Each row has a name. Each piece below is followed by the name of the row it came from, unless a question asks for something else. Each question is about the rows just above it.

[ 80 169  84 120 164  87 172 149]  z443
[160  95 128 142 158 104 166 117]  z497
[164 149  87 172 169  84 120  81]  z591
[186  84 176 105 111 185  89 144]  z495
[139 159 104  85 160 139 118 168]  z914
[157  92 174 141  96 158 128 108]  z649
[127  97 158 159  93 137 149  99]  z551
[140 104 154 164  96 126 153  93]  z120
[139 159 104  85 160 139 109 168]  z648
[142 159 104  95 160 128 117 166]  z896
What comes right after [89] in the named rows? : [144]
which: [164 149  87 172 169  84 120  81] : z591
Right after [141] comes : [96]
Which row holds these entries in another order? [ 80  84  87 120 149 164 169 172] : z443
which: [139 159 104  85 160 139 109 168] : z648
What comes right after [118] in the named rows? : [168]
[166 117 128 160  95 104 159 142] is which row reordered? : z896

[111 112 130 172 152 123 176 120 108 114 130 116 137 171 169 145 171 163
 112 108 108 108 115 164 162 109 163 110] = z497
[125 148 161 154 122 157 151 121 144 150 161 152 163 155 156 163 155 128
 124 127 127 127 123 160 128 145 128 158] = z495
[125 148 161 154 122 157 151 121 144 150 107 152 163 155 156 163 155 128
 124 127 127 127 123 160 128 145 128 126] = z648
Put [107 121 122 123 124 125 126 127 127 127 128 128 128 144 145 148 150 151
 152 154 155 155 156 157 160 161 163 163] back in order: which row is it? : z648
Which row holds [125 148 161 154 122 157 151 121 144 150 107 152 163 155 156 163 155 128
 124 127 127 127 123 160 128 145 128 126]? : z648

[151 127 129 131  82  93]  z971
[151  93 129 127 130  82]  z495
[151 129 130 127  93  83]  z896
[160  96 127 127 130  98]  z591
[163  94 128 128 128 160]  z120
Which row holds [163  94 128 128 128 160]? : z120
Right after [94] comes : [128]
Where do [160  96 127 127 130  98] appear? : z591
Put [ 82 151  93 129 127 130] back in order: which row is it? : z495
[130  82 151  93 129 127] is which row reordered? : z495

[121  92  69  84 116  85 156  80  64 175 126 126  86  82  76 143 124  68
 164 176 100 102  72 124 153 153 176  92 116 141  66  92  71 168 164 119
  85  82  79 172 150 174 148  64 113  94 180 116 117  99 129 171 170  82
  66 131 115 156 189 170 158  78 152] -> z971
[104 162 122 191 161  66 117 192  74 166 191 144  71 119 150  99 155 134
 165 145 175  68 136 135 115 101  63 119 166 123  70 161  73 125 111 131
 116  95 103 128  77  62 149 191  74 161  99 120  64 175 125 152 140  75
 113 189 187 157 128 177 154 138 166] -> z443
[165 103 116  66 149 187 138  70 122 111 125 119 161  74  75 191 166 134
  77 191 119 150 115 166 113  62 157 161  95 134  64 189 140  99 177 125
 175  63  74 175 152 101 166 120 131  99 192 154 104 162  68 191  71 136
 128 145 144 117 123 128 155 161  73] -> z551
[152  62 116  95 140  74 125 125 101 115 120  66  75 162  77  99 119 161
 151 103 104 166 131 175 128 135 144 165 149  73 175 136 161 157 192 123
  74  64  71 145 187 117  70 161 155 191 177 134 111 122  68 166 166 138
 113 191 189 119  63  99 154 191 128] -> z649
[179  94  95  64 133 160 189 190  94 157 191 119 123 143  75 194 154 121
 178  91 171 169  70  88 127 113 182 179 142 166 165 181  66 182 128 147
 152 148 109  73 135 181 127  80 131 173 103  97 104 112 187 145  91 120
  76  95 123 190 169 101  78 147 174] -> z914
Where do [179  94  95  64 133 160 189 190  94 157 191 119 123 143  75 194 154 121
 178  91 171 169  70  88 127 113 182 179 142 166 165 181  66 182 128 147
 152 148 109  73 135 181 127  80 131 173 103  97 104 112 187 145  91 120
  76  95 123 190 169 101  78 147 174] appear? : z914
[128 191 154  99  63 119 189 191 113 138 166 166  68 122 111 134 177 191
 155 161  70 117 187 145  71  64  74 123 192 157 161 136 175  73 149 165
 144 135 128 175 131 166 104 103 151 161 119  99  77 162  75  66 120 115
 101 125 125  74 140  95 116  62 152] is which row reordered? : z649
Which row holds [152  62 116  95 140  74 125 125 101 115 120  66  75 162  77  99 119 161
 151 103 104 166 131 175 128 135 144 165 149  73 175 136 161 157 192 123
  74  64  71 145 187 117  70 161 155 191 177 134 111 122  68 166 166 138
 113 191 189 119  63  99 154 191 128]? : z649
Put [ 79  66 170  69 150 171 176 164  80 176 156 117 180 126 131 124 158 100
 116 116 153 164 115  84 175 119  64  78  68 143  92  92  72  99  82 113
  82 148 170 152 102 189  85 172  94 124 141  85  82  66  92 168 156  76
 126  86  64  71 116 129 121 174 153] back in order: which row is it? : z971
Which row holds these entries in another order? [ 74 161  99 120  64 175 125 152 140  75 113 189 187 157 128 177 154 138
 166 104 162 122 191 161  66 117 192  74 166 191 144  71 119 150  99 155
 134 165 145 175  68 136 135 115 101  63 119 166 123  70 161  73 125 111
 131 116  95 103 128  77  62 149 191] : z443
which: [165 103 116  66 149 187 138  70 122 111 125 119 161  74  75 191 166 134
  77 191 119 150 115 166 113  62 157 161  95 134  64 189 140  99 177 125
 175  63  74 175 152 101 166 120 131  99 192 154 104 162  68 191  71 136
 128 145 144 117 123 128 155 161  73] : z551

[161 168 129 149  96  86]  z443
[154 139 147 175 163 137]  z495
[116  86 151 138 102 167]  z497
[145 160 151  92  84 119]  z896
[145 160 151  92 124 101]  z914
[ 91 123 136  82 137  80]  z120
[103 170 104 126 136 139]  z591
[123 137  91 136  80  81]  z969
[116  86 151 164 102 167]  z649
[160 151  92  84 119 145] is which row reordered? : z896
[103 104 126 136 139 170] is which row reordered? : z591
What comes right after [126] in the named rows? : [136]
Which row holds these entries in another order? [ 82 137  80  91 123 136] : z120

[ 78 128 135  90 128 103 125 119 128 165 124 128 120 128 140 167  99 118
 113 143 131 108 125 128 153 128 132 135 161 130 124 115 128 118 121 128
 138 128] -> z443
[103 115 128 118 128 128 136 161 135 153 121 124 128 128 132 140 130 125
 119 131 118  99 138 120 124 118 132 114 124 128 115 104 150  96 168 110
  85 149] -> z551
[103 115 128 118 128 128 167 161 135 153 121 124 128 128 132 140 130 125
 119 131 118  99 138 120 124 165 128  90 128 136 128  78 108 128 128 113
 125 143] -> z969
[103 115 128 118 128 128 167 161 135 153 121 124 128 128 132 140 130 125
 119 131 118  99 138 120 124 165 128  90 128 136 128  78 108 128 128 113
 125 143] is in which row? : z969
which: [ 78 128 135  90 128 103 125 119 128 165 124 128 120 128 140 167  99 118
 113 143 131 108 125 128 153 128 132 135 161 130 124 115 128 118 121 128
 138 128] : z443
[120 124 132 131 130 113 128 128 115 143 140  99 125 135 138  90 108 125
 128 124 128 119 136 103 128 167 128 128 153 118 128 128 128 121 118 161
  78 165] is which row reordered? : z969
[143 125 113 128 128 108  78 128 136 128  90 128 165 124 120 138  99 118
 131 119 125 130 140 132 128 128 124 121 153 135 161 167 128 128 118 128
 115 103] is which row reordered? : z969

[179 146 165 177 116 116]  z914
[179 146  98 141 107 161]  z495
[177 115 164  98 146 179]  z443
Which row holds these entries in another order? [116 116 146 165 177 179] : z914
[179 146 165 177 116 116] is in which row? : z914
[116 116 177 165 146 179] is which row reordered? : z914
What comes right after [164] in the named rows? : [98]
The entry that follows [115]: : [164]
[161 179 146  98 141 107] is which row reordered? : z495

[138 101  94 120 146 142 141 188 152 184  90 126  67 186 120  85 161 113
 179  77  97 181 178] : z649
[ 76 179 175 179 162 181 104 155  75  75  76 154  76 112 186 108 148 168
 122 138  92 149 132] : z971
[ 96 154 113 167 127 103 113 170 189  80  99 132 123  85 187 144  84 126
 131  83  92  98  99] : z120
[129 156 119 125 149 152 166 149  79 175  99 137  92 170 132 168 168 152
 105 157 147  72  91] : z551
[148  94 183 110 131 166 101 139 179  87 144 127 145 114 155 183  81  73
 146 169  79 168  98] : z497
[110 133  97 142 148  83 111  72 117 169 156 172  81 183 107  78  85 126
 115 132 117  91 151] : z495
[132 142 148 115  85 151 133  91 172 117  72 107 117 155 183  81 169  78
 110 111  83 126  97] : z969
Which row holds these entries in another order? [148  85 117 126 142 111 133 115  78 132  97  91 172 183  72 156 110 117
 151  83 169  81 107] : z495
What comes right after [114] in the named rows? : [155]
which: [148  94 183 110 131 166 101 139 179  87 144 127 145 114 155 183  81  73
 146 169  79 168  98] : z497

[108 127  91 105 125 129 138 130 135]  z551
[133  88 107  98 153 116 128  91  97]  z591
[133  97  91 153 107  98 129  88 116]  z443
[ 97 114  75 145 131 130 123 134 109]  z120
[147 129  97 132  88  98 153 116  91]  z649
[128  91  97 133  88 107  98 153 116] is which row reordered? : z591
[ 88 116 133  97  91 153 107  98 129] is which row reordered? : z443

[118 130  90 135 136] : z443
[137 126 160 135  86] : z648
[130 136 118  90 136] : z649
[151 178 118 119 125] : z120
[116 114 111 173 167] : z591
[137 138 128  90 129] : z969
[142 134 117  95 124] : z551
[ 98 119 116 136 147] : z896
[ 87  96 125 129  86] : z495
[122 135 148 136 118] : z914
Which row holds these entries in another order? [ 90 118 130 136 136] : z649
Right after [87] comes : [96]
Right after [138] comes : [128]
Right after [151] comes : [178]
Which row holds these entries in another order? [ 90 118 130 135 136] : z443

[ 71 135 126 147 115 134 124 163 140  96 146  86 138 132 130  66 118 133
 122 114 135 107 152 102  86] : z971
[ 71 135 126 147 115 134 124 163 140  96 146  86 138 132 130  66 118 138
 141 135 134 126 142 123 105] : z551
[115 112 141 108 122 100 107  92 133 107 137 146 135 127  88 122 105 140
 145 145 122 152 124 142  99] : z969
[142 125 129 123 133 124 127 116 126 135 123 140 126 127 124 144 129 128
 132 134 127 135 122 136 137] : z649
[123 132 137 123 144 122 126 134 135 142 127 117 127 124 133 135 125 128
 129 136 129 124 127 126 140] : z648
Which row holds these entries in another order? [105 123 142 126 134 135 141 138 118  66 130 132 138  86 146  96 140 163
 124 134 115 147 126 135  71] : z551
Which row holds these entries in another order? [137 142 125 129 123 133 124 127 116 126 135 123 140 126 127 124 144 129
 128 132 134 127 135 122 136] : z649

[110  97 139 108 117 124  72 164 157 125]  z896
[141 169 153 151 143 170 168 107 134 105]  z969
[157 139 126 110 124  97 117  72 165 108]  z648
[117 139 161 157 125 166  97 108 110 124]  z591
[139 108 117 124  72 165 157 110 125  97]  z497
[117 139  68 100 128 126 141 160 141 130]  z649
Put [125 157 164  72 124 117 108 139  97 110] back in order: which row is it? : z896
What comes right after [160] in the named rows? : [141]
[117 124  72 165 157 110 125  97 139 108] is which row reordered? : z497
What comes right after [166] in the named rows? : [97]
Put [165 108 139  72 110  97 124 117 126 157] back in order: which row is it? : z648
[110 125  97 139 108 117 124  72 165 157] is which row reordered? : z497
The entry that follows [153]: : [151]

[118 170 176 153 160 154 144 170 143  99 173 102 104 142 145 142 135 112
 150 110 144]  z971
[122 101 104 115 141 147 121 156 178 172 151 102 132 144 152 173 141 160
 145  98 111]  z648
[104 112 144 145 118 154 173 176 135 102 143 144 150 171 142 160 142  99
 110 170 153]  z914
[ 90 101 116 144 149 123 154 175 177 138  88 133 144 150 172 141 157 144
  93 111 169]  z591
What comes right after [175] in the named rows? : [177]
Put [153 170 110  99 142 160 142 171 150 144 143 102 135 176 173 154 118 145
 144 112 104] back in order: which row is it? : z914
Right after [149] comes : [123]
What comes right after [178] in the named rows? : [172]
The entry that follows [90]: : [101]

[136 131 128 105 136 112 133 153 169]  z971
[119 170 104 146 161 152 124 118 118]  z497
[161 117 104 146 118 152 124 119 170]  z120
Put [170 119 124 152 118 146 104 117 161] back in order: which row is it? : z120
What comes right after [112] in the named rows? : [133]
[104 118 118 119 124 146 152 161 170] is which row reordered? : z497
Put [119 117 104 124 146 161 152 170 118] back in order: which row is it? : z120

